Here is a tiny trained network, its code and every weight. The questions are about switching its units off for an input and a class, where a switched-off unit gives its printed mean instead of its output.

import numpy as np


def w(rows, s, z=0):
    codes = np.array(rows[::2]) - 128.0
    scale = np.full(codes.shape[1], s)
    scale[-1] = z or s
    return codes * scale


def f(y):
    return y / 2 * (1 + np.tanh(0.7978845608 * (y + 0.044715 * y**3)))


def log_softmax(a):
    a = a - a.max(-1, keepdims=True)
    return a - np.log(np.exp(a).sum(-1, keepdims=True))


def net(x, mask):
    res = np.array(x, float).reshape(1, 6) / 4 @ E
    y = f(res @ A[0][:, :-1].T + A[0][:, -1])
    res = res + np.where(mask, y, B[0][:, -1]) @ B[0][:, :-1]
    return log_softmax(res[-1] @ U[:, :-1].T + U[:, -1])


A, B = {}, {}
E = w([
[13,58,186,120,246,107],'x0',
[124,55,91,144,48,102],'x1',
[166,195,172,23,112,56],'x2',
[180,150,192,141,136,180],'x3',
[95,2,149,68,51,84],'x4',
[112,144,137,143,118,123],'x5',
],0.0099)
A[0] = w([
[225,199,127,157,55,87,254],'n0',
[63,120,183,114,216,60,199],'n1',
[30,87,215,85,204,77,201],'n2',
[82,37,44,95,125,104,234],'n3',
[200,154,83,254,155,214,199],'n4',
[122,188,156,81,82,140,29],'n5',
[213,155,150,105,56,89,202],'n6',
[196,141,120,72,121,120,95],'n7',
],0.0098,0.0036)
B[0] = w([
[200,216,129,180,161,116,232],'n0',
[146,143,227,97,91,196,229],'n1',
[167,105,171,8,107,181,255],'n2',
[97,67,69,130,93,157,214],'n3',
[8,174,160,185,220,136,243],'n4',
[146,114,137,118,105,144,153],'n5',
[172,223,40,142,138,109,205],'n6',
[188,138,146,103,156,107,162],'n7',
],0.012,0.014)
U = w([
[120,42,27,195,7,114,102],'0',
[219,196,69,175,107,62,89],'1',
[2,158,161,212,238,131,9],'2',
[141,113,205,41,126,159,234],'3',
],0.0096,0.0016)

Each question gives the input, the list of numbers given to net, and the class t.
The units are the neurons (one row each of A and B). Each row of codes is followed by its name. A weight is (code - 128) times the scale printed after its matrix; where a second scale follows, it is the last column's (A, B and U).
mask holds one flag per neuron, in row order. A switched-off neuron (its flag False) gives its mean, the last column of its row in B, instead of its output. The means were averaged over made-up inputs and are rounded, as every weight is.
A unit's drop is (log p(t) with every unit on - log p(t) with that unit switched off) / (log p(t) with every unit on - log p(t) with every unit switched off).
The circuit of an input: a set's keep is (log p(t) with only the set's units on - log p(t) with every unit switched off) / (log p(t) with every unit on - log p(t) with every unit switched off). Starting from all 8 units, units are removed one at a time, each time the one whose removal leaves the highest keep (on an exact tie, the one counted first), for as long as the keep stays at least 0.8.
units of the circuit, in order: the units of the circuit, biggest drop first
k most important neurons: the k neurons with the biggest drops, biggest first
drop when u is switched off: that unit's drop, to one decimal
input [7,-6,-4,-8,-8,-8], class 3: units of the circuit, in order	[n2]
input [-2,-6,4,5,-5,2], class 1: 4 most important neurons	[n0 n6 n7 n5]
input [-3,7,-2,8,5,-4], class 1: 2 most important neurons	[n6 n0]
input [0,3,4,-1,6,-8], class 0: units of the circuit, in order	[n3 n1]
input [-1,2,3,4,8,3], class 1: units of the circuit, in order	[n6 n1]
input [0,-3,3,3,-1,-8], class 1: units of the circuit, in order	[n2 n4]
input [-3,-7,0,-6,-1,-3], class 1: drop when n6 is switched off	-0.3
input [5,-7,-3,-5,5,-5], class 3: drop when n0 is switched off	0.0
input [0,0,3,7,-5,-7], class 2: 2 most important neurons	[n4 n2]
input [-2,-3,-7,8,8,2], class 2: drop when n2 is switched off	0.5
input [1,-6,2,7,-3,3], class 2: 2 most important neurons	[n2 n4]
